Each row has a name. Each piece below is followed by the name of the row it came from, unless a question asks for something else. Each question is about the rows just above it. Places in a row count from 1.

Columns, left to right: H Y W V
(123): [0.76 8.99 0.68 1.10]
(209): [1.18 7.72 0.75 2.26]
(30): [1.48 7.83 0.94 1.65]
(213): [0.77 8.76 0.90 1.47]
(57): [1.46 7.95 0.99 8.06]
(47): [0.76 8.99 1.05 1.10]
(195): [2.11 7.09 0.91 1.78]
(29): [0.81 8.85 7.71 1.24]
(204): [2.88 6.66 1.11 1.24]
(88): [1.22 8.07 0.75 2.26]
The entry that follows [8.07]: => [0.75]
Which column holds this, read top down? [1.18 1.48] => H
Which row holds [1.18 7.72 0.75 2.26]? => (209)
Row and place of [7.72] in the named rows: => (209), 2
What comes right after [7.09] in the named rows? => [0.91]
[8.85 0.81] is which row, read backwards? => (29)

Columns, left to right: P B E J F
(195): [-1.94  4.56 -3.55  2.93  4.11]
(213): [ 3.16 -2.88  3.22  2.94  6.76]
(123): [ 6.75 -3.12 -2.82  7.08 -0.96]
(47): [ 7.46 -4.09  4.39  7.20 -2.83]
The entry that follows [6.75]: => [-3.12]
What comes right after [7.08] in the named rows? => [-0.96]
The entry that follows [2.94]: => [6.76]
Which column holds [ 4.11  6.76 -0.96] top down? => F

Columns, left to right: Q M S N T D X
(209): [-3.00 -5.02  3.02 -3.98  4.36  4.38 -4.58]
(78): [ 2.64  3.01 -3.95  2.99  3.40 -2.61  0.34]
(204): [-1.22  4.31 -2.33  1.07 -3.13 -2.66  2.88]
(30): [-0.68  1.87 -7.08 -7.07  6.48 -3.34 -1.04]
(57): [-8.50 -4.82  8.61 -8.90 -1.37  8.07 -4.67]
What comes right after [-7.08] in the named rows? => [-7.07]
[3.01 4.31] is in which column, read top down? => M
Which column holds [3.01 4.31 1.87] top down? => M
Right after [-3.13] comes => [-2.66]
[1.87] is at row and place => (30), 2
[3.02] is at row and place => (209), 3

Columns, left to right: R C K G L Z
(30): [-4.07  1.48 -5.31  1.07  4.90  4.84]
(88): [-0.91  0.87  0.30 -0.36 -1.37 -2.35]
(78): [ 2.00 -2.28  0.72  0.08 -2.70 -0.91]
(57): [-0.91  0.87  0.30 -0.36 -4.29 -2.35]
(79): [ 6.99  0.81 -7.22 -2.66  3.55 -0.60]
(213): [ 5.66 -0.07 -7.43  3.17 -4.13  1.39]
(29): [ 1.54  1.37 -0.53 -1.35 -1.67 -1.68]
(209): [ 5.66 -0.07 -7.43 -2.30 -3.23  0.60]
(47): [1.11 0.90 0.84 0.94 0.78 0.11]
(195): [ 1.54 -1.20 -0.53 -1.35 -1.67  0.28]
Which column holds this, read top down? [-1.37 -2.70] => L
[ 0.87 -2.28  0.87  0.81 -0.07  1.37 -0.07  0.90 -1.20] is in which column, read top down? => C
What comes right after [-1.20] in the named rows? => [-0.53]

Columns, left to right: dugap sak Res gab mep Gep Lenum
(29): [-0.24  7.61  8.15 -5.97  7.62  0.32 -0.31]
(79): [-2.07  4.99  3.95 -4.55 -5.86  6.49  7.60]
(88): [-0.24  7.61  8.15 -5.97 -5.86  6.49 -1.72]
Right after [-4.55] comes => [-5.86]
[-1.72  6.49 -5.86 -5.97] is which row, read backwards? => (88)
Where in the named rows is [-1.72]? => (88), 7
The entry that follows [-2.07]: => [4.99]
[0.32] is at row and place => (29), 6
[-0.24  7.61  8.15 -5.97 -5.86  6.49 -1.72] is in which row? => (88)

Columns, left to right: lofe bine Mez zom Pon pugan Fepog mit bofu
(204): [ 1.13  3.02 -2.40  2.38  0.34  1.28  0.70 -0.04  2.35]
(88): [ 1.34  1.57  0.03  2.28  0.63  0.75  0.97 -0.50 -3.07]
(123): [ 0.88  0.79  2.27  0.23 -1.79  2.30  0.45 -0.10  1.53]
(195): [-0.93  3.57 -2.38  0.00 -1.72  3.71  1.07  0.68  7.04]
(47): [-2.96  1.02 -0.97  0.01 -1.98  2.80  1.01  1.61  2.24]
(29): [-1.04 -0.94 -0.90 -2.29  0.99 -1.41 -0.24 -0.41 -0.49]
(78): [ 0.34 -4.15  2.35 -0.07  0.58 -3.75 -2.04  0.23 -3.15]
[ 0.03  2.27 -2.38 -0.97 -0.90  2.35] is in which column, read top down? => Mez
Which column holds [ 1.53  7.04  2.24 -0.49] top down? => bofu

Columns, left to right: degun lumon Raf tuga Pob gud Gisok dadi rafi
(123): [-1.52  4.04 -3.30 -7.96 -0.01 -2.36 -0.02 -2.94  2.43]
(57): [-1.52  4.04 -3.30 -7.96 -0.01  4.50 -0.27 -1.14  4.53]
(209): [-1.52  4.04 -3.30 -7.96 -0.01 -3.29 -6.37 -4.30 -1.53]
Row and place of [-1.14] in the named rows: => (57), 8
What comes right after [4.50] in the named rows? => [-0.27]
[-0.02] is at row and place => (123), 7
Which column holds [-1.14 -4.30] top down? => dadi

Columns, left to right: Femen rik neba Zag Nika zapi pala dadom tovo pevug
(88): [-5.66 -3.98  6.41  3.88  3.00 -0.16 -0.02  0.84 -3.75  0.85]
(47): [ 8.11 -3.56  6.41  3.88  3.00 -0.16 -0.02  0.87  5.74 -1.27]
(195): [-3.55 -3.98  6.41  3.88  3.00 -0.16 -0.02  0.41  8.11 -3.55]
[-5.66  8.11] is in which column, read top down? => Femen
Which column holds this, read top down? [ 8.11 -3.55] => Femen
Row and place of [-5.66] in the named rows: => (88), 1
Right after [-3.56] comes => [6.41]
[-3.55  8.11] is which row, read backwards? => (195)
Row and place of [0.85] in the named rows: => (88), 10
What comes right after [0.41] in the named rows? => [8.11]

Columns, left to right: buzut mam kamo tofur fulol tuv
(78): [-3.07 -0.24 -2.83 -0.22 -1.51  4.59]
(195): [-2.01 -2.13  1.26 -5.00 -1.77  5.58]
(88): [ 0.06 -2.15  3.50 -4.02 -0.15  5.11]
(123): [-6.84  2.97  5.07  0.67  1.52 -5.60]
(30): [-2.80  3.83  4.88 -1.49 -2.80 -5.10]
(29): [ 0.96 -7.39  2.15  3.01 -4.48 -4.22]
(79): [ 0.91  2.35 -0.03  4.45  1.00  0.35]
(204): [ 0.75 -3.12  2.86  2.14  5.37  1.41]
(57): [-1.98 -0.67 -2.56 -3.29 -2.62  0.72]
(209): [-4.70  0.05  0.03  2.30  4.48  1.39]
(213): [ 1.66 -6.47  1.70  3.99 -5.12 -4.30]
(47): [ 2.19  3.96 -2.63  5.11 -2.50  1.99]
[ 1.99 -2.50  5.11] is which row, read backwards? => (47)
Row and place of [-2.63] in the named rows: => (47), 3

Columns, left to right: Sivu redab Kuda Suv bafo miva Sek
(88): [ 3.69 -1.35 -0.93 -0.11  6.54 -7.07  5.06]
(213): [-1.16 -8.03  3.52 -1.09 -8.62  3.13  0.17]
(195): [4.54 0.79 1.09 8.15 5.51 7.34 1.84]
(30): [ 0.96  0.17 -1.09  8.15  5.51  7.34  3.13]
Which column holds this, read top down? [-8.03  0.79] => redab
[-1.35 -8.03  0.79] is in which column, read top down? => redab
[ 3.13  7.34  5.51  8.15 -1.09  0.17] is which row, read backwards? => (30)
Which row holds [ 5.06 -7.07  6.54 -0.11 -0.93 -1.35] read backwards? => (88)
The entry that follows [4.54]: => [0.79]
Which column holds this, read top down? [-0.93  3.52] => Kuda
[4.54 0.79 1.09 8.15 5.51 7.34 1.84] => (195)

Columns, left to right: zod tupe Vorad lede dobe
(204): [ 5.31  8.31 -1.75 -3.65 -1.69]
(57): [-1.76 -3.67 -1.75  1.12 -0.64]
(47): [-0.95 -1.03 -1.04  1.12 -0.19]
[ 5.31 -1.76] is in which column, read top down? => zod
Where in the named rows is [-1.03]? => (47), 2
Right after [-1.04] comes => [1.12]
Which row holds [-3.65 -1.75] read backwards? => (204)
Which column holds this, read top down? [1.12 1.12] => lede

